In the rows, zero is written as 128.
Each row is followed by its class; each block has classes of its own.
[127 125 123 143 139 109 125 126 135 138 150 141  99 119 144 127 126 116
 132 120 155 129 110 126 133 123 121 144 114 126  98 129 133 130 156 149
 132 136 109 121 125 118 127 130 142 133 136 165 142 107 124 122 128 133
 110 139 132 129 117 118 117 139 146 131 137 122 120 126 110 133 129 167
 144 128 112 118 112 124 128 127 125 135 127 128 144 113 131 146 125 124
 118]  Kido
[107 123 147 124 132 112 152 134 109  99 155 129 144 121 145 133 118 135
 145 134 143 129 137 140 137 124 148 130 138 172 138 141 137 120 142 141
 149 121 116 118 128 126 125 117 136 142 131 122 113 116 123 120 126 131
 126 132 153 127 125 123 151 165 119 122 117 103 112 117 113 104 145 151
 132 146  84 117 186 149 135 133 106 119 117 108 117 121 158 188 121 159
 132]  dagu
[153  74 119 170 114 127 127 145 117 134 129 106  89 121 120 121 118 120
  85 134 125 129 125 122 168 113 124 162 112 119  97 126 101 130 123 128
  98 131 117 114 114 137 127 138 134 120 108 146  86 154 135 109 125 115
 135 135 104 121 140 113  95 118 121 136 155 116 143 128 131 147 133 123
 129 121 140 136  61 157 132 109 128 116 131 114 109 118 130 122 133  84
 120]  dagu
[141 125 113 128 112 123 133 137 128 138 129 135 109 122 116 114 126 112
 102  89 107 132 132 125  98 138 129 154 123 116  86 123 122 127 128 148
 104 143 113 122 116 152 138 152 134 132 131 137 140 163 138 114 134 131
 142 201 133 129 129 118 116 130 116 136 150  80 120 131 127 140 133 148
 130 139 139 142  99 124 144 104 135 128 110 115 137 138 139 134 120 116
 145]  Kido
[133 109 123 138 126 106 131 132 132 112 149  81 126 121 117 122 126 131
 151 156 136 131 125 127 141 121 110 126 129 130 108 129 123 146 142 145
 129 114 115 165 113 125 123 128 139 124 132 127 129 120 132 117 120 135
 117 129 123 128 122  98 120 137 128 141 137 116 131 112 120 144 122 145
 116 178 126 141 131 138 133 117 120 115 114 135 137 129 133 159 108 121
 145]  dagu
[132 130 131 144 129  93 105 120 115 125 142 144 133 112 127 142 118 132
 136 129 144 129 124 126 131 126 138 122 139 151 117 144 137 113 138 149
 152 141 120 115 133 134 117 118 111 121 136 123 108 119 130 131 115 137
 104 136 139 137  98 112 153 155 123 176 119 141 127 110 122 122 113 179
 119 140 119 111 180 136 113 133 113 112 125 131 135 110 124 163 127 139
 122]  dagu
[134 112 111 131 114 102 106 150 117 127 164 136 104 128 112 133 114 114
 109 129 123 112 118 123 136 117 109 136 132 143  68 124 115 118 141 138
 132 129  97 109 127 152 124 146 143 116 124 129 136 123 138 102 115 142
 112 150 132 128 119 118 110 147 126 130 142  66 104 119 118 109 124 153
 143 140 143 129 113 120 131 107 131 128 113 113 135 134 119 183 136 120
 155]  Nepo
[140 109 116 135 107 126 138 152 131 126 139 138 110 135 130 123 130 117
  98 150 106 124 153 131 133 135 122 145 131 118 100 127 129 131 125 154
  95 110 104 135 138 150 122 140 146 120 116 144 125 139 139 124 131 132
 146  95 114 112 128 124 116 121 130 116 128  79 114 120 148 127 129 143
 126 157 129 143  76 124 139  91 142 121 130 103 118 132 162 151 115  71
 135]  Nepo
[125 120 118 133 120 129 124 146 138 127 144 131 100 138 130 119 122 120
 115 132 109 124 133 125 135 140 116 152 137 145 101 122 118 127 133 140
  90 125  95 115 125  94 131 149 142 130 129 135 125 146 119 119 129 131
 139 130 116 116 120 125 134 136 126 125 144  94 114 122 137 121 127 151
 156 134 131 137 109 140 136 115 146 118 109 107 139 133 129 145 125 103
 140]  Nepo
[114  95  75 146 108  78 172 144 148 122 176 157 119 126 117 152 124  58
  95 113 100 102  98 127 144 133 112 159 120 152   6 140 112 147 152 134
 132 155  73 107 142 176  71 136 153 123 138 110 141 134 175  79 127 164
 100 139 182 137 103 103  67 172 163 143 147   4  75 120 120 105 120 190
 166 175 149 121  61 106 145 113 126 138 110  80 157 124 146 215 121 160
 132]  dagu
[112 108 126 130 135  99 118 121 133 126 169 132 131  90 130 128 109 127
 143 117 175 114 124 118 146 121 136 122 137 147 109 138 131 129 145 150
 149 116 132  98 125 201  99 116 134 144 137 107 124 100 124 114 123 135
 111 139 157 133 108 118 141 160 124 134 121 133 118 112 120 104 124 141
 123 165 127 116 200 144 118 136 113 122 118 139 127  95 144 181 133 156
 121]  dagu
[107 106 129 147 119 112 116 141 134 115 160 146 118 144 152 127 114 118
 128 135 134 128 132 128 141 136 121 136 129 126 100 118 128 127 143 140
 127 128 114 115 119 138 120 131 137 133 121 135 124 122 137 113 127 138
 123 126 131  97 122 116 129 142 133 139 137 106 122 117 123 121 124 159
 127 142 135 137 127 130 134 120 117 118 117 116 119 134 135 164 109 117
 147]  Nepo
[116 120 128 118 142  99  86 124 134 121 166 128 133 113 126 140 133 130
 156 125 161 121 119 114 141 125 136 124 133 144 104 138 141 134 135 165
 168 124 107 112 120 131 129 114 123 137 136 110 138 107 118 115 120 135
 112 141 142 133 117 115 143 146 127 123 120 137 118 111 113 108 137 152
 132 126 130 126 166 120 120 132 108 156 121 132 159 114 141 169 135 152
 129]  Nepo
[100 108 114 122 176  67 141 139 138 120 166 142 133 127 146 145 128 103
 132 137  94 107 145 136 145 139 130 144 162 158  98 130 118 130 157 140
 149 133 115 108 134 139  81 108 142 134 181  99 135 111 141 116 146 171
 112 156 159 131 109 118 146 147 129 129 122  27 100 116 117  83 118 169
 129 159 121 118 170 147 132 127 112 130 113 116 147  97 180 209 139 164
 138]  dagu
[127 120 114 131 117 111 107 133 135 123 151 161 135 121 121 120 135 159
 127 111 126 141 135 129 120 136 121 137 133 113 124 134 148 118 133 148
 130 127 111 118 142 149 119 128 136 148 119 142 130 119 125 134 133 107
 116 138 115 128 101 113 157 151 128 119 133 117 106 122 127 129 125 140
 123 160 119 130 144 136 136 109 130 110 110 125 133 125 147 159 119 118
 153]  Kido
[128 125 119 122 144 103 151 125 141 124 159 138 138 122 133 123 123  96
 130 128 119 126 135 129 136 127 126 145 141 103 109 127 134 135 151 152
 120 136 111 117 129 120 102 132 148 133 139 117 132 109 131 123 132 144
 122 137 156 115 129 100 135 141 144 121 122  86 122 126 124 122 114 146
 135 137 128 128 124 151 124 124 103 125 121 143 171 127 138 150  96 130
 145]  dagu
[135 106 109 133 121 105 154 157 139 133 147 131  97 148 118 130 126 110
  76 144 105 102 152 131 142 131 143 172 134 134  75 127 104 101 142 122
 102 142 100 128 127 165 118 141 154 123 125 130 119 137 147 108 130 144
 113 139 117 135 111 117  93 139 129 130 152  12  88 125 133 112 126 171
 140 147 173 164  72 111 131 101 151 133 119  86 124 121 164 185 134  97
 160]  Nepo
[145 104  68 158 120  82  95 134 163 125 166 143  85  79 110 174 129  72
 134  76 127  94  48 124 137 116 105 112 109 163   4 130  64 158 179 104
 178 189  42 132 124 166 104 161 124 133 141  85 193 121 214  55 129 139
  52 183 186 156 148 112  10 157 156 126 167  13 128 138 109 131 114 187
 124  96 151  84  40  60 160 143  88 152 122 104 203  70  58 184 149 220
 151]  Kido
[121 117 117 143 123  99  97 122 138 124 154 146 128 102 123 133 112 115
 134 107 136 136 121 100 137 136 120 113 122 123  98 132 121 133 144 164
 147 139 114 124 121 140 126 138 128 144 141 119 139 114 128 102 126 135
 102 135 123 124 179 114 130 151 131 131 132 131 129 134 114 130 125 145
 128 123 134 150 143 126 120 136  96 143 115 137 119 117 133 158 147 145
 139]  Kido
[145 116 113 132 116 123 140 138 137 129 138 133 131 122 120 107 117 124
 108 115 124 130 150 129 148 135 130 149 119 108  98 126 146 128 131 139
 148 147 121 117 132 157 120 143 138 137 115 139 137 134 134 124 137 143
 132 111 121 142 127 117 130 145 124 114 145  86 120  93 107 142 128 136
 141 136 125 138 111 128 108 118 149 121 115 113 128 123 144 153 118 106
 149]  Kido
[130 136 122 130 123 143 143 133 117 136 128 135 123 135 134 113 122 167
 110 106 122 128 130 118 116 133 125 158 139 112 126 111 132 118 125 130
 114 130 136 133 129 144 131 137 138 131 119 143 129 135 130 144 137 152
 147 132 106 129 125 119 142 127 123 125 131 129 114 125 127 144 128 130
 135 168 134 148 113 129 131 113 153 120 122 123  95 134 146 128 131  94
 132]  Kido
[157 106 106 148 110 128 158 137 133 129 141 135  98 128 121 117 133 107
  95 131 116 132 138 126 125 132 113 156 126 118  74 128 119 133 130 144
  98 127 107 135 124 143 131 159 141 143 134 138 134 144 132 112 140 130
 133 135 105 121 127 119  96 126 126 146 144  71 137 131 156 148 132 150
 139 119 129 150  73 108 124 104 158 113 131 103 115 136 127 134 126  74
 145]  Nepo
[131 111 117 136 141 120 112 126 139 120 148 134 141  93 126 143 119 127
 144 125 146 131 107 126 138 127 127 109 128 152 106 123 134 143 148 115
 159 126 102 112 111 121 121 132 126 133 132 131 141 111 143 114 124 124
 103 135 139 127 126 115 133 150 138 141 119 138 136 136 118 122 121 127
 123 134 121 106 164 135 110 134 108 125 130 137 127 117 115 148 139 160
 130]  dagu
[125 113 112 129 119 114 142 142 141 125 155 149 115 134 110 130 127 108
 117 113 110 121 123 123 132 124 131 152 133 132  77 134 120 120 185 119
 124 142 104 104 131 156 104 142 138 119 137 115 128 132 144 125 121 128
 122 141 131 139 120 127 103 147 133 118 145  66 110 129 100 137 131 155
 159 140 138 136 116 115 135 134 135 126 114 118 151 116 148 161 141 140
 133]  Kido
[152 119  96 154 118 117 128 134 131 125 133 136 107 137 124 134 132 132
 111 122 105 116 169 133 120 126 148 147 124 127  93 134 128 136 135 129
 115 133  96 130 134 142 112 144 133 138 125 130 144 127 136 122 117 139
 121 144 112 125 109 124 118 146 130 138 144  80 105 128 123 137 137 141
 136 138 149 153 101 108 135 118 146 123 120 118 133 130 139 147 136 141
 143]  Kido
[117 110 128 124 105 114 125 132 141 127 149 145 114 126 127 129 126 122
 133 131 121 116 148 125 133 118 121 152 117 124 116 130 138 127 138 125
 124  93  96 120 125 144 114 131 147  63 119 133 117 111 133 118 128 141
 117 144 123 120 113 120 145 138 124 134 133  71  93 115 122 115 135 143
 135 166 136 145 147 132 135 109 143 131 115 119 153 130 158 177 136 111
 145]  Kido
[125 114 116 133 135  85 133 144 148 121 156 142 153 113 136 150 106 129
 138 132 129 111 129 111 135 126 124 119 139 146 109 139 131 138 141 130
 159 128 129 110 121 126 109 105 133 128 124 126 125 118 137 115 114 137
 116 131 157 122 135 112 125 163 137 122 132  87 119 126 127 108 127 130
 123 144 128 115 138 130 140 133  99 132 115 129 128 118 139 146 131 157
 121]  dagu
[154 117 126 127 128 116 124 140 138 120 150 133 124 110 127 146 112 124
 138 131 144 140 132 127 139 169 137 125 138 138 131 221 120 127 134 186
 137 126 117 119 124 142 107 120 132 134 132 114 123 119 107 120 101 134
 104 132 134 142 121 118 140 154 127 116 134 102 117 116 124 111 129 140
 126 140 131 147 159 141 129 129 119 129 144 118 129 119 131 168 127 146
 121]  dagu
[129 118 112 140 115 101 105 134 136 124 156 130 121 124 123 132 113 116
 140 122 152 121 110 127 133 133 129 116 117 154  97 130 118 131 154 129
 155 144  89 108 124 125 115 131 124 131 133 112 127 121 122  89 123 147
  99 157 156 135 124 117 109 152 136 155 130 100 125 119 137 126 119 146
 131 142 140 107 123 114 134 120 104 130 114 133 163 113 122 165 143 158
 129]  Nepo
[106 110 131 112 124  83 106 134 140 120 158 124 153 116 145 129  99 135
 151 143 123 129 122 122 142 121 125 126 109 152 137 147 145 129 164 144
 176 139 119 116 124 121 106  97 127 146 122 106 128 100 128 124 115 144
  94 157 156 128 113 119 162 165 123 130 112 144 112  95 137  92 139 137
 125 156 117 115 187 155 123 140  92 133 109 129 154 127 161 161 142 169
 132]  dagu
[156 138 127 143 107 142 131 131 134 135 123 139  96 134 128 117 136 132
 109 156 128 142 128 131 128 132 116 148 110 113 121 117 119 124 126 130
  99 110 118 133 123 143 141 144 126 136 119 136 129 158 124 116 133 128
 131 124 115 115 124 119 118 113 136 120 131 117 136 128 126 161 134 129
 127 115 132 143  78 111 128 105 150 121 114 117 119 125 132 116 131  85
 143]  Kido
[162 112 129 151 101 137 117 140 139 124 127 125  67 127 120 112 135 124
 101 152 114 132 139 124 127 125 130 167 107 141  84 118 119 138 125 139
  81 126 108 132 119 139 149 200 123 119 105 161 113 157 127 118 127 116
 153 128 109 116 105 131 101 117 131 150 152 120 151 125 139 159 138 142
 145 112 128 152  86 100 134  84 174 117 123 118 113 136 129 110 123  50
 134]  Nepo

A new block, with new classes.
[137 116 107 139 147 100 123 142 134 110 112 107 152  99 132 175 113  91
 169 143 131 222 165 127 135 138 134 150 122 124 148 137 133 121 101 142
 143 142 110 130 121 130 109  91 120 129 154 149 113 136  87 121 168 111
 106 127  86 161 127 124 154 122  96 105 114 151  96 137 133 127 126 115
 109  87 145 128 142 122 125 145 132  83 135 140 112 126  85 147 133 141
 122]  Tiza
[133 128 135 139 134 115 135 106 133 111 120 119 144 114 139 154 113 130
 122 142 129 200 137 119  95 140 127 150 124 123 130 129 124 128 111 120
 134 187 148 130 115 133 113  58 124 134 136 127 107 133  96 128 118 134
 132 137  85 142 135 121 127 109 144 176 124 134 101 133 139 149 128 111
 130 129 122 122 104 130 135 130 138 116 101 153 123 129  93 134 125 142
 115]  gapas
[126 134 128 136 131 127 110 122 139 111 118 125 135 116 131 137 152 132
 144 136 106 222 137 117 110 136 142 132 133 120 147 135 113 131 118 136
 133 133 120 132 119 122 116 104 108 130 139 151 149 119 113 122 123 117
  96 128 114 140 113 126 142 124 113 110 123 143  94 121 142 119 122 112
 110 128 127 121 138 120 130 135 123 120 130 125 119 133 100 129 132 152
 128]  Tiza
[129 120 130 134 123 152 105 171 129 117 108 121 126 112 121 138 131 107
 144 125 140 210 116 134 149 128 130 123 128 127 143 125 123 140 137 146
 144  83 118 134 127 133 125 138 127 125 136 163 153 122 128 129 131 125
  90 105 114 157 128 138 159 132 117  90 142 144 152 116 132 135 113 125
 115 146 158 158 140 119 125 140 128 111 144 132 115 121 139 138 123 105
 143]  Tiza
[134 119 144 137 128 119 113 134 120 133 141 130 142 107 128 141 140 123
 143 141 148 222 104 114 123 136 127 144 133 135 142 123 119 123 116 136
 147 136 120 111 103 136 115 109 108 135 112 143 138 128 111 131 129 111
 105 124  94 141 118 113 123 123 109 120 137 138 128 118 145 129 114 126
 123 145 118 126 117 122 133 129 128 147 119 133  92 143 114 119 116 145
 121]  gapas
[124 131 134 135 145 110 125 124 128 108 124  59 145 112 131 148 118  97
 153 146 139 182 156 133 102 135 132 148 123 123 137 132 114 112 103 121
 125 153  88 124 118 132 107 112 125 132 144 138 137 133  90 107 198 128
 117 128  89 145 135 130 142 133  97 140 107 164  82 108 170 130 122 114
 122 116 153 112 131 121 134 130 129 114 120 133 114 133  87 144 114 159
 119]  Tiza
[129 136 123 127 147 111 117 115 143 117 132 122 145 134 128 143 150 149
 130 130 118 191 138 133  89 140 133 128 125 112 132 141 110 117 111 152
 142 142 125 128 138 108 118  73  98 129 146 135 152 127 141 116 110 111
 104 143 110 137 111 121 165 122 132 123 114 151 106 118 107 133 131 109
 110 172 129 118 144 138 121 137 132 133 134 113 137 134  91 159 147 160
 123]  Tiza
[124 132 107 122 145 114 134 141 145 121 121 120 148 132 128 145 160 141
 139 123 114 162 153 138  98 136 138 123 146 109 138 135 110 125 107 133
 141 135 125 124 143 114 123 100 113 131 144 131 137 130 146 117 131 116
 103 139 120 145 125 124 142 145 127  84 120 139  97 131 117 127 130 107
 113 135 129 113 141 125 128 143 130 138 123 107 135 126  91 132 149 154
 122]  Tiza
[108 122 167 138 134 123 117 105 148 112 150 126 131 109 141 127 116 127
 123 134 130 222 142 109 112 147 129 144  41 135 130 134 134 103 118 129
 121 152 118 128 105 133 117  84 129 102 120 138 117 128 108 123 132 120
 128 135 117 119 129 118 134 123 114 167 123 123 119 123 146 133 128 118
 128 105 121 122 111 128 127 126 130 117 140 162 115 128 124 141 112 142
 129]  gapas
[133 122 140 145 137 115 117 104 120 121 136 111 131 105 123 147 103  93
 138  95 135 174 124 133 132 136 125 155 125 132 136 130 122 115 128 132
 127 152 111 133 108 147 115 107 124 127 116 131 117 126 108 130 152 128
 126 118  95 141 126 135 127 135 115 137 128 139 134 128 159 133 124 132
 130 148 132 135 131 107 144 133 123 122 122 138 105 142 107 126 115 139
 122]  gapas
[127 128 142 136 143 100 132 135 131 101 131 112 141 131 134 149 109 109
 141 137 126 183 133 120 117 138 121 139 125 130 124 130 124 112  94 142
 142 171 113 120 116 135 117  96 105 129 126 134 131 132 106 127 132 127
 129 132  89 141 133 109 145 117 134 147 126 156 112 130 150 141 126 120
 110 155 153 130 111 125 130 131 124 115 120 126 113 127  96 142  92 159
 119]  gapas
[136 123 127 126 130 122 113 144 130 103 135 120 158 110 135 138 164 131
 141 135 137 222 152 123 101 135 137 131 130 115 143 145  99 122  87 125
 111 162 133 127 123 117 120  67 122 125 146 144 123 130 109  99 147 104
 108 132  93 124 114 114 136 115 109 137 134 120  89 137 132 150 142 116
 116  73  93 112 141 128 132 139 127 120 127 123 135 123  98 144 147 157
 123]  Tiza
